Below is a small trained network, with its code and all its weights. Each question gives an input and a class and asks what happens when units are switched off, that is, made to give their printed mean instead of their output.

import numpy as np


def w(rows, s, z=0):
    codes = np.array(rows[::2]) - 128.0
    scale = np.full(codes.shape[1], s)
    scale[-1] = z or s
    return codes * scale


def f(y):
    return y / 2 * (1 + np.tanh(0.7978845608 * (y + 0.044715 * y**3)))


def log_softmax(a):
    a = a - a.max(-1, keepdims=True)
    return a - np.log(np.exp(a).sum(-1, keepdims=True))


def net(x, mask):
    res = np.array(x, float).reshape(1, 4) / 4 @ E
    y = f(res @ A[0][:, :-1].T + A[0][:, -1])
    res = res + np.where(mask, y, B[0][:, -1]) @ B[0][:, :-1]
    return log_softmax(res[-1] @ U[:, :-1].T + U[:, -1])


A, B = {}, {}
E = w([
[200,173,204],'x0',
[2,83,195],'x1',
[152,69,128],'x2',
[208,53,119],'x3',
],0.009)
A[0] = w([
[149,192,220,182],'N0',
[189,252,112,177],'N1',
[58,76,210,255],'N2',
[85,157,86,217],'N3',
[139,255,168,153],'N4',
[19,218,152,181],'N5',
[105,95,35,188],'N6',
[191,229,111,129],'N7',
[144,147,134,88],'N8',
[49,119,65,173],'N9',
[231,79,173,225],'N10',
[86,148,69,137],'N11',
[103,252,116,97],'N12',
],0.015,0.0057)
B[0] = w([
[215,30,171,191],'N0',
[216,72,45,226],'N1',
[112,209,250,243],'N2',
[66,69,114,186],'N3',
[160,33,158,200],'N4',
[72,6,152,246],'N5',
[50,218,66,200],'N6',
[182,128,23,207],'N7',
[146,125,117,129],'N8',
[24,165,113,206],'N9',
[214,243,178,243],'N10',
[59,108,87,168],'N11',
[124,24,114,190],'N12',
],0.024,0.013)
U = w([
[79,15,139,143],'0',
[78,196,228,254],'1',
[126,106,30,89],'2',
[27,165,201,34],'3',
[203,146,44,155],'4',
[2,160,99,141],'5',
[118,236,154,94],'6',
],0.0066,0.0058)

Each question gives the input, the list of numbers given to net, and the class t.
The units are the neurons (one row each of A and B). Each row of codes is followed by its name. A weight is (code - 128) times the scale printed after its matrix; where a second scale follows, it is the last column's (A, B and U).
mask holds one flag per neuron, in row order. A switched-off neuron (its flag False) gives its mean, the last column of its row in B, instead of its output. The means were averaged over made-up inputs and are rounded, as every weight is.
A unit's drop is (log p(t) with every unit on - log p(t) with that unit switched off) / (log p(t) with every unit on - log p(t) with every unit switched off).
The circuit of an input: a set's keep is (log p(t) with only the set's units on - log p(t) with every unit switched off) / (log p(t) with every unit on - log p(t) with every unit switched off). Starting from the 12 units with the biggest drops (on a tie, the unit counted first), units are removed one at a time, each time the one whose removal leaves the highest keep (on an exact tie, the one counted first), for as long as the keep stays at least 0.8.
circuit, biggest first: the units of the circuit, biggest drop first
top k neurons: the k neurons with the biggest drops, biggest first
drop when u is switched off: that unit's drop, to one decimal
input [-6,6,7,2], class 3: top neuron	N2
input [-1,-5,7,1], class 6: circuit, biggest first	N10, N0
input [-4,7,-5,-5], class 3: circuit, biggest first	N2, N9
input [-5,5,-1,-4], class 3: circuit, biggest first	N2, N1, N5
input [-7,-8,3,-6], class 5: top 4 neurons	N6, N9, N0, N11
input [0,2,-8,4], class 1: top 2 neurons	N1, N12
input [-5,4,-4,8], class 1: top 2 neurons	N2, N5
input [-1,-6,3,-5], class 4: top 4 neurons	N5, N9, N1, N7
input [2,0,-1,2], class 4: top 2 neurons	N2, N9
input [2,-2,2,4], class 4: top 3 neurons	N2, N9, N6
input [-7,0,-6,-3], class 5: top 2 neurons	N9, N6
input [-3,-5,-6,-1], class 2: top 2 neurons	N10, N7
input [0,5,6,-8], class 3: top 2 neurons	N2, N1
input [-2,-3,-6,2], class 2: circuit, biggest first	N2
input [-8,-8,-4,2], class 2: top 2 neurons	N2, N1
input [-4,-2,0,4], class 6: drop when N12 is switched off	0.1
input [4,3,-2,1], class 1: drop when N1 is switched off	0.4
input [1,6,3,0], class 1: drop when N2 is switched off	0.2
